Below are the code and all the weights of a small trained network. Each question names an input and a target symbol and asks about switching units off, where a switched-off unit gives its printed mean instead of its output.

import numpy as np


def w(rows, s, z=0):
    codes = np.array(rows[::2]) - 128.0
    scale = np.full(codes.shape[1], s)
    scale[-1] = z or s
    return codes * scale


def norm(h):
    return h / np.sqrt((h * h).mean(-1, keepdims=True) + 1e-5)


def f(y):
    return y / 2 * (1 + np.tanh(0.7978845608 * (y + 0.044715 * y**3)))


def softmax(a):
    e = np.exp(a - a.max(-1, keepdims=True))
    return e / e.sum(-1, keepdims=True)


def log_softmax(a):
    a = a - a.max(-1, keepdims=True)
    return a - np.log(np.exp(a).sum(-1, keepdims=True))


def net(x, mask):
    ids = ['ΓΔΛΣΨαβεζθμπτφω'.index(c) for c in x.split()]
    T = len(ids)
    res = E[ids] + P[:T]
    q, k, v = (norm(res) @ M[0].T for M in (Q, K, V))
    z = softmax(np.where(np.tri(T) > 0, q @ k.T / 4**0.5, -1e9)) @ v
    res = res + np.where(mask[0], z, O[0][:, -1]) @ O[0][:, :-1]
    y = f(norm(res) @ A[0][:, :-1].T + A[0][:, -1])
    res = res + np.where(mask[1:9], y, B[0][:, -1]) @ B[0][:, :-1]
    return log_softmax(norm(res)[-1] @ U[:, :-1].T + U[:, -1])


Q, K, V, O, A, B = {}, {}, {}, {}, {}, {}
E = w([
[146,194,101,132],'Γ',
[148,83,119,127],'Δ',
[158,190,100,108],'Λ',
[94,152,197,165],'Σ',
[152,128,197,75],'Ψ',
[173,163,211,106],'α',
[137,156,139,118],'β',
[163,112,199,81],'ε',
[155,184,125,128],'ζ',
[158,114,181,92],'θ',
[141,159,180,99],'μ',
[144,161,137,73],'π',
[163,121,127,75],'τ',
[13,5,28,202],'φ',
[147,181,137,100],'ω',
],0.021)
P = w([
[251,140,168,206],'0',
[200,121,157,145],'1',
[180,126,158,132],'2',
[164,131,159,125],'3',
[151,131,165,113],'4',
[138,137,167,107],'5',
[122,147,169,100],'6',
[105,150,170,82],'7',
],0.012)
Q[0] = w([
[73,74,140,161],'H1',
[217,245,205,111],'H1',
[47,132,12,249],'H1',
[109,40,67,109],'H1',
],0.011)
K[0] = w([
[184,138,156,166],'H1',
[3,159,98,136],'H1',
[224,160,135,86],'H1',
[216,78,95,122],'H1',
],0.011)
V[0] = w([
[137,88,235,39],'H1',
[74,146,91,253],'H1',
[87,197,101,39],'H1',
[131,254,162,47],'H1',
],0.0076)
O[0] = w([
[162,202,2,120,253],'H1',
[98,30,149,173,126],'H1',
[198,96,213,198,26],'H1',
[222,145,121,40,191],'H1',
],0.0078,0.0052)
A[0] = w([
[15,156,139,123,130],'N1',
[82,123,76,131,131],'N2',
[255,144,112,139,253],'N3',
[127,134,89,149,150],'N4',
[139,83,89,168,142],'N5',
[73,152,99,129,118],'N6',
[232,173,155,187,153],'N7',
[154,140,204,169,137],'N8',
],0.015,0.0064)
B[0] = w([
[30,114,50,208,155],'N1',
[51,136,122,82,132],'N2',
[233,121,241,167,255],'N3',
[62,136,151,72,134],'N4',
[254,142,164,131,131],'N5',
[80,117,132,151,131],'N6',
[184,103,179,50,213],'N7',
[130,117,67,96,180],'N8',
],0.0078,0.013)
U = w([
[209,97,172,105,191],'Γ',
[115,165,134,1,124],'Δ',
[59,201,133,99,151],'Λ',
[114,108,126,124,100],'Σ',
[126,115,128,119,61],'Ψ',
[139,125,105,133,69],'α',
[140,128,99,118,66],'β',
[134,121,105,145,123],'ε',
[116,107,133,115,77],'ζ',
[126,126,115,114,70],'θ',
[113,97,128,135,140],'μ',
[120,119,133,114,42],'π',
[141,132,102,121,55],'τ',
[163,139,69,135,76],'φ',
[114,61,99,148,255],'ω',
],0.015,0.0062)

Each question gives the input, a string of symbols that net reads in full, and the target symbol t.
The units are the heads (4 rows each of Q, K, V and O) and the neurons (one row each of A and B). Each row of codes is followed by its name. A weight is (code - 128) times the scale printed after its matrix; where a second scale follows, it is the last column's (O, A, B and U).
mask holds one flag per unit, heads first, then neurons. A switched-off unit (its flag False) gives its mean, the last column of its rows in O or B, instead of its output. The means were averaged over made-up inputs and are rounded, as every weight is.
A unit's drop is (log p(t) with every unit on - log p(t) with that unit switched off) / (log p(t) with every unit on - log p(t) with every unit switched off).
The circuit of an input: a set's keep is (log p(t) with only the set's units on - log p(t) with every unit switched off) / (log p(t) with every unit on - log p(t) with every unit switched off). Starting from all 9 units, units are removed one at a time, each time the one whose removal leaves the highest keep (on an exact tie, the one counted first), for as long as the keep stays at least 0.8.
circuit, biggest first: the units of the circuit, biggest drop first
top k neurons: the k neurons with the biggest drops, biggest first
drop when u is switched off: that unit's drop, to one decimal
input Σ Δ τ τ Σ Σ, target Λ: top neuron -> [N3]
input ω Ψ Σ ζ φ Σ Δ, target ω: circuit, biggest first -> [H1 N3]
input Σ Σ Δ μ θ π φ Ψ, target ω: circuit, biggest first -> [H1 N1]
input Σ φ Σ, target ω: circuit, biggest first -> [H1 N1]
input Σ π Σ, target Δ: circuit, biggest first -> [N3 N8 H1]
input Σ Ψ Δ Ψ μ Σ Σ Δ, target Δ: circuit, biggest first -> [H1 N2 N3]
input Σ Δ Σ ω μ Δ, target Δ: top 2 neurons -> [N1 N2]
input Σ Σ Σ, target Λ: circuit, biggest first -> [N3 H1 N1]
input Λ Σ Ψ μ Ψ Σ, target Δ: top 3 neurons -> [N3 N8 N7]
input π θ Δ φ π, target ω: drop when H1 is switched off -> 1.0
input ω φ Σ Σ, target ω: drop when N1 is switched off -> 0.1
input Δ Σ Σ Σ Δ μ π Δ, target Λ: drop when H1 is switched off -> 0.9
input Σ Σ Σ Σ Δ φ Γ μ, target ω: drop when H1 is switched off -> 1.1
input Σ Σ Δ Σ φ Σ π, target ω: top neuron -> [N1]
